Here is a tiny trained network, its code and every weight. The questions are about switching its units off for an input and a class, where a switched-off unit gives its printed mean instead of its output.

import numpy as np


def w(rows, s, z=0):
    codes = np.array(rows[::2]) - 128.0
    scale = np.full(codes.shape[1], s)
    scale[-1] = z or s
    return codes * scale


def f(y):
    return y / 2 * (1 + np.tanh(0.7978845608 * (y + 0.044715 * y**3)))


def log_softmax(a):
    a = a - a.max(-1, keepdims=True)
    return a - np.log(np.exp(a).sum(-1, keepdims=True))


def net(x, mask):
    res = np.array(x, float).reshape(1, 4) / 4 @ E
    y = f(res @ A[0][:, :-1].T + A[0][:, -1])
    res = res + np.where(mask, y, B[0][:, -1]) @ B[0][:, :-1]
    return log_softmax(res[-1] @ U[:, :-1].T + U[:, -1])


A, B = {}, {}
E = w([
[193,128,33,20,102,178,148],'x0',
[84,9,209,101,112,250,76],'x1',
[155,196,93,187,100,190,24],'x2',
[126,129,127,128,134,129,125],'x3',
],0.014)
A[0] = w([
[157,63,73,27,95,234,135,21],'N0',
[61,42,205,185,95,156,72,156],'N1',
[133,66,139,75,107,195,98,118],'N2',
[110,193,135,200,148,44,149,197],'N3',
[152,190,75,210,64,196,4,197],'N4',
[195,162,15,18,62,82,135,135],'N5',
[143,50,64,49,105,231,122,52],'N6',
[204,120,40,33,200,52,198,222],'N7',
[174,195,13,79,144,96,170,96],'N8',
[132,116,86,82,181,49,203,223],'N9',
[133,188,132,214,167,14,143,198],'N10',
[101,175,164,154,78,181,65,118],'N11',
[77,13,209,129,181,162,181,162],'N12',
[62,66,200,123,199,72,205,198],'N13',
[157,149,82,125,154,135,107,13],'N14',
[48,113,198,194,77,165,93,88],'N15',
[84,57,142,61,193,78,218,255],'N16',
],0.011,0.0088)
B[0] = w([
[42,229,58,145,32,31,199,215],'N0',
[173,41,198,188,103,199,61,232],'N1',
[76,128,176,161,112,86,133,202],'N2',
[27,186,145,172,47,64,147,219],'N3',
[92,190,30,227,100,194,38,234],'N4',
[239,139,21,62,198,183,107,244],'N5',
[22,201,99,173,62,29,164,214],'N6',
[210,132,170,57,100,58,134,255],'N7',
[196,130,48,131,217,216,80,227],'N8',
[187,147,155,60,114,67,169,223],'N9',
[20,194,82,155,67,37,162,236],'N10',
[118,93,187,199,108,175,75,172],'N11',
[84,137,223,27,192,184,216,243],'N12',
[87,115,198,34,148,151,239,238],'N13',
[150,145,93,139,177,132,113,142],'N14',
[185,59,187,184,140,160,69,194],'N15',
[123,142,195,35,165,103,247,247],'N16',
],0.011,0.024)
U = w([
[72,162,162,109,91,39,194,254],'0',
[54,191,97,202,68,79,83,208],'1',
[113,56,200,93,200,218,171,18],'2',
[192,48,194,201,108,188,49,21],'3',
[249,122,130,68,178,109,164,52],'4',
[200,178,48,140,197,201,73,35],'5',
],0.014,0.0086)

Each question gives the input, the list of numbers given to net, and the class t.
The units are the neurons (one row each of A and B). Each row of codes is followed by its name. A weight is (code - 128) times the scale printed after its matrix; where a second scale follows, it is the last column's (A, B and U).
mask holds one flag per neuron, in row order. A switched-off neuron (its flag False) gives its mean, the last column of its row in B, instead of its output. The means were averaged over made-up inputs and are rounded, as every weight is.
A unit's drop is (log p(t) with every unit on - log p(t) with that unit switched off) / (log p(t) with every unit on - log p(t) with every unit switched off).
The circuit of an input: a set's keep is (log p(t) with only the set's units on - log p(t) with every unit switched off) / (log p(t) with every unit on - log p(t) with every unit switched off). Starting from the 12 units with the biggest drops (on a tie, the unit counted first), units are removed one at a time, each time the one whose removal leaves the highest keep (on an exact tie, the one counted first), for as long as the keep stays at least 0.8.
circuit, biggest first: the units of the circuit, biggest drop first
k most important neurons: the k neurons with the biggest drops, biggest first
drop of u: that unit's drop, to one decimal
input [-3,8,0,1], class 2: circuit, biggest first : [N12]
input [1,-7,-4,-7], class 4: 2 most important neurons : [N8; N5]
input [6,0,6,-1], class 5: 3 most important neurons : [N5; N10; N3]
input [-8,6,1,3], class 3: 2 most important neurons : [N1; N15]
input [1,8,4,-6], class 1: 2 most important neurons : [N6; N0]
input [0,-5,4,-1], class 1: 2 most important neurons : [N10; N3]
input [1,-6,2,8], class 5: 2 most important neurons : [N8; N5]
input [1,-8,7,-1], class 5: 2 most important neurons : [N8; N5]
input [7,0,-4,4], class 4: 2 most important neurons : [N5; N10]
input [6,-1,0,-3], class 4: 2 most important neurons : [N4; N7]
input [4,0,-7,3], class 4: 2 most important neurons : [N10; N3]
input [6,-8,1,7], class 5: drop of N8 : 0.7
